Below are the code and all the weights of a small trained network. Each question names an input and a target symbol and asks about switching units off, where a switched-off unit gives its printed mean instead of its output.

import numpy as np


def w(rows, s, z=0):
    codes = np.array(rows[::2]) - 128.0
    scale = np.full(codes.shape[1], s)
    scale[-1] = z or s
    return codes * scale


def softmax(a):
    e = np.exp(a - a.max(-1, keepdims=True))
    return e / e.sum(-1, keepdims=True)


def log_softmax(a):
    a = a - a.max(-1, keepdims=True)
    return a - np.log(np.exp(a).sum(-1, keepdims=True))


def net(x, mask):
    ids = ['ΛΞγζημπστφ'.index(c) for c in x.split()]
    T = len(ids)
    res = E[ids] + P[:T]
    u = 0
    for l in range(2):
        r = res
        for j in range(3):
            rows = slice(2 * j, 2 * j + 2)
            q, k, v = (r @ M[l][rows].T for M in (Q, K, V))
            z = softmax(np.where(np.tri(T) > 0, q @ k.T / 2**0.5, -1e9)) @ v
            o = O[l][rows]
            res = res + np.where(mask[u + j], z, o[:, -1]) @ o[:, :-1]
        u += 3
    return log_softmax(res[-1] @ U[:, :-1].T + U[:, -1])


Q, K, V, O = {}, {}, {}, {}
E = w([
[86,126,117],'Λ',
[89,123,124],'Ξ',
[119,126,119],'γ',
[115,128,135],'ζ',
[251,75,109],'η',
[156,155,108],'μ',
[70,96,152],'π',
[151,151,124],'σ',
[29,71,178],'τ',
[147,245,189],'φ',
],0.02)
P = w([
[2,152,84],'0',
[113,126,111],'1',
[141,104,135],'2',
[150,121,123],'3',
[140,107,135],'4',
[135,99,123],'5',
[178,122,116],'6',
[189,163,128],'7',
[185,128,93],'8',
[161,108,72],'9',
],0.0091)
Q[0] = w([
[55,72,72],'L0H1',
[85,192,44],'L0H1',
[159,87,2],'L0H2',
[135,43,134],'L0H2',
[8,112,65],'L0H3',
[150,217,202],'L0H3',
],0.0074)
K[0] = w([
[104,179,219],'L0H1',
[203,178,87],'L0H1',
[143,124,2],'L0H2',
[96,160,134],'L0H2',
[52,102,131],'L0H3',
[73,108,142],'L0H3',
],0.0095)
V[0] = w([
[74,22,89],'L0H1',
[212,163,106],'L0H1',
[234,67,145],'L0H2',
[164,143,1],'L0H2',
[218,60,84],'L0H3',
[60,151,97],'L0H3',
],0.0087)
O[0] = w([
[1,81,126,135],'L0H1',
[160,113,158,76],'L0H1',
[156,92,120,1],'L0H2',
[72,102,127,124],'L0H2',
[92,200,124,52],'L0H3',
[203,106,102,188],'L0H3',
],0.0076,0.0032)
Q[1] = w([
[66,246,47],'L1H1',
[141,117,150],'L1H1',
[180,114,186],'L1H2',
[181,132,158],'L1H2',
[191,49,133],'L1H3',
[106,167,121],'L1H3',
],0.012)
K[1] = w([
[105,146,255],'L1H1',
[162,90,49],'L1H1',
[173,156,5],'L1H2',
[99,16,126],'L1H2',
[184,235,206],'L1H3',
[161,11,53],'L1H3',
],0.0086)
V[1] = w([
[117,184,187],'L1H1',
[88,92,250],'L1H1',
[139,103,106],'L1H2',
[181,117,188],'L1H2',
[165,62,83],'L1H3',
[109,65,91],'L1H3',
],0.012)
O[1] = w([
[207,59,145,116],'L1H1',
[93,20,239,91],'L1H1',
[100,128,169,136],'L1H2',
[145,39,16,3],'L1H2',
[214,188,14,55],'L1H3',
[110,2,42,107],'L1H3',
],0.0053,0.0033)
U = w([
[118,201,109,239],'Λ',
[216,94,81,208],'Ξ',
[201,150,1,188],'γ',
[205,44,114,133],'ζ',
[195,75,85,124],'η',
[174,133,39,54],'μ',
[144,164,73,25],'π',
[210,116,31,168],'σ',
[211,139,206,89],'τ',
[144,171,95,2],'φ',
],0.0083,0.0067)

Each question gives the input, a string of symbols that net reads in full, and the target symbol t.
The units are the heads (2 rows each of Q, K, V and O). Each row of codes is followed by its name. A weight is (code - 128) times the scale printed after its matrix; where a second scale follows, it is the last column's (O and U).
mask holds one flag per head, layer by layer. A switched-off head (its flag False) gives its mean, the last column of its rows in O, instead of its output. The means were averaged over made-up inputs and are rounded, as every weight is.
A unit's drop is (log p(t) with every unit on - log p(t) with that unit switched off) / (log p(t) with every unit on - log p(t) with every unit switched off).
The circuit of an input: a set's keep is (log p(t) with only the set's units on - log p(t) with every unit switched off) / (log p(t) with every unit on - log p(t) with every unit switched off). Starting from all 6 units, units are removed one at a time, each time the one whose removal leaves the highest keep (on an exact tie, the one counted first), for as long as the keep stays at least 0.8.
circuit, biggest first: the units of the circuit, biggest drop first
unit that matters most: the unit with the biggest drop
heads that matter: for each layer, one digit per head in row order, 1 if its drop is at least 0.15 and else 0, layers parted by /
drop of u: that unit's drop, to one decimal
input Λ Ξ φ Λ φ Λ, target τ: unit that matters most => L0H1
input φ Λ Λ φ η η Λ φ Λ τ, target τ: heads that matter => 100 / 001
input τ τ π, target ζ: circuit, biggest first => [L1H3 L1H1]
input π Λ σ φ Λ φ γ, target τ: circuit, biggest first => [L1H3 L0H1]
input ζ μ Ξ φ φ η, target τ: heads that matter => 001 / 001
input Ξ π σ φ Λ φ φ Λ μ, target τ: heads that matter => 100 / 001
input μ φ ζ, target τ: heads that matter => 110 / 001
input τ π σ μ Ξ φ φ σ Ξ, target τ: heads that matter => 100 / 001
input ζ π η γ φ γ φ μ φ Ξ, target τ: circuit, biggest first => [L0H1 L1H3]
input ζ γ Λ φ η, target τ: drop of L0H2 => 0.1
input φ σ γ φ ζ, target τ: drop of L1H3 => 1.8
input η φ π, target τ: drop of L0H2 => 0.1
input ζ μ σ Ξ τ φ φ μ, target τ: drop of L0H1 => 0.6
